Below are the code and all the weights of a small trained network. Each question names an input and a class and asks about switching units off, where a switched-off unit gives its printed mean instead of its output.

import numpy as np


def w(rows, s, z=0):
    codes = np.array(rows[::2]) - 128.0
    scale = np.full(codes.shape[1], s)
    scale[-1] = z or s
    return codes * scale


def norm(h):
    return h / np.sqrt((h * h).mean(-1, keepdims=True) + 1e-5)


def f(y):
    return np.maximum(y, 0)


def log_softmax(a):
    a = a - a.max(-1, keepdims=True)
    return a - np.log(np.exp(a).sum(-1, keepdims=True))


def net(x, mask):
    res = np.array(x, float).reshape(1, 7) / 4 @ E
    u = 0
    for l in range(3):
        y = f(norm(res) @ A[l][:, :-1].T + A[l][:, -1])
        res = res + np.where(mask[u : u + 3], y, B[l][:, -1]) @ B[l][:, :-1]
        u += 3
    return log_softmax(norm(res)[-1] @ U[:, :-1].T + U[:, -1])


A, B = {}, {}
E = w([
[128,127,128,128],'x0',
[52,90,186,153],'x1',
[113,254,129,213],'x2',
[128,128,123,129],'x3',
[49,200,119,26],'x4',
[127,128,127,128],'x5',
[128,128,130,128],'x6',
],0.014)
A[0] = w([
[24,90,172,179,251],'L0N0',
[171,171,142,252,123],'L0N1',
[104,236,134,235,249],'L0N2',
],0.023,0.003)
B[0] = w([
[39,65,149,174,205],'L0N0',
[151,29,3,160,224],'L0N1',
[132,251,133,194,253],'L0N2',
],0.02,0.018)
A[1] = w([
[172,219,146,19,127],'L1N0',
[27,168,97,15,77],'L1N1',
[110,252,214,132,3],'L1N2',
],0.027,0.0017)
B[1] = w([
[171,53,29,69,219],'L1N0',
[55,140,88,89,255],'L1N1',
[143,250,211,130,249],'L1N2',
],0.023,0.0093)
A[2] = w([
[176,43,141,149,106],'L2N0',
[252,141,140,130,131],'L2N1',
[205,157,189,199,2],'L2N2',
],0.036,0.0044)
B[2] = w([
[157,130,236,117,246],'L2N0',
[251,166,108,64,204],'L2N1',
[71,43,150,7,203],'L2N2',
],0.026,0.012)
U = w([
[221,90,174,63,252],'0',
[221,152,40,158,23],'1',
[128,81,59,33,217],'2',
[161,223,110,47,58],'3',
[110,48,244,157,86],'4',
[99,100,98,242,201],'5',
[5,79,136,80,24],'6',
[53,200,198,159,133],'7',
],0.029,0.0028)

Each question gives the input, the list of numbers given to net, and the class t.
The units are the neurons (one row each of A and B). Each row of codes is followed by its name. A weight is (code - 128) times the scale printed after its matrix; where a second scale follows, it is the last column's (A, B and U).
mask holds one flag per neuron, layer by layer. A switched-off neuron (its flag False) gives its mean, the last column of its row in B, instead of its output. The means were averaged over made-up inputs and are rounded, as every weight is.
A unit's drop is (log p(t) with every unit on - log p(t) with that unit switched off) / (log p(t) with every unit on - log p(t) with every unit switched off).
The circuit of an input: a set's keep is (log p(t) with only the set's units on - log p(t) with every unit switched off) / (log p(t) with every unit on - log p(t) with every unit switched off). Starting from all 9 units, units are removed one at a time, each time the one whose removal leaves the highest keep (on an exact tie, the one counted first), for as long as the keep stays at least 0.8.
circuit, biggest first: the units of the circuit, biggest drop first
most important unit: the unit with the biggest drop
top k neurons: the k neurons with the biggest drops, biggest first
top k neurons in layer l: the k neurons of layer l with the biggest drops, biggest first
input [-8,3,-6,8,0,-2,-4], class 4: top 3 neurons -> (L0N2 L1N2 L1N1)
input [-1,-6,-1,-7,-7,-3,-3], class 0: circuit, biggest first -> (L2N0 L0N2)
input [-7,3,8,8,0,8,3], class 5: top 2 neurons -> (L0N1 L2N0)
input [-6,-5,-3,1,8,-4,7], class 2: top 2 neurons -> (L0N2 L0N0)
input [-6,-6,-2,3,-1,-6,4], class 0: top 3 neurons -> (L0N0 L0N2 L1N1)
input [3,-6,0,7,-8,-1,8], class 0: circuit, biggest first -> (L0N2)
input [4,4,-7,3,1,-2,-5], class 6: top 2 neurons -> (L0N1 L0N2)
input [0,-5,0,-8,-2,2,1], class 0: circuit, biggest first -> (L0N2 L1N1)
input [-1,2,-1,1,-7,-1,6], class 4: top 3 neurons -> (L2N0 L0N2 L2N1)
input [-5,-1,0,-7,0,3,-1], class 0: top 2 neurons -> (L1N1 L0N0)
input [-2,1,8,1,0,8,0], class 5: circuit, biggest first -> (L0N1 L2N1)
input [5,-2,-7,6,0,5,2], class 0: top 2 neurons -> (L0N0 L1N2)
input [0,4,-6,4,3,-2,-4], class 6: top 2 neurons -> (L0N2 L0N1)
input [-7,-5,8,-8,0,-7,5], class 1: circuit, biggest first -> (L0N1)
input [2,-8,-5,-2,0,2,-7], class 0: circuit, biggest first -> (L0N2 L1N1 L2N0)
input [4,-6,-2,-4,0,-4,-3], class 0: top 4 neurons -> (L0N0 L1N1 L0N2 L2N0)
input [-1,-4,-6,6,0,1,2], class 0: top 2 neurons -> (L0N0 L0N2)
input [2,-4,-7,1,-1,-7,-7], class 0: top 2 neurons -> (L0N0 L0N2)
input [8,8,-8,7,0,4,3], class 4: top 2 neurons -> (L0N2 L1N1)
input [-6,5,1,4,0,3,-2], class 5: most important unit -> L0N0
input [-1,4,-6,2,2,-3,1], class 6: top 2 neurons in layer 0 -> (L0N2 L0N1)
input [-8,-6,-3,3,-1,-7,-1], class 0: top 2 neurons in layer 1 -> (L1N1 L1N2)
input [4,-4,5,-6,0,4,8], class 1: top 2 neurons in layer 0 -> (L0N1 L0N0)
input [-7,-8,-1,-7,-2,8,2], class 0: top 2 neurons in layer 0 -> (L0N0 L0N2)
input [0,-6,-2,-8,1,-8,-8], class 2: top 2 neurons in layer 0 -> (L0N1 L0N2)
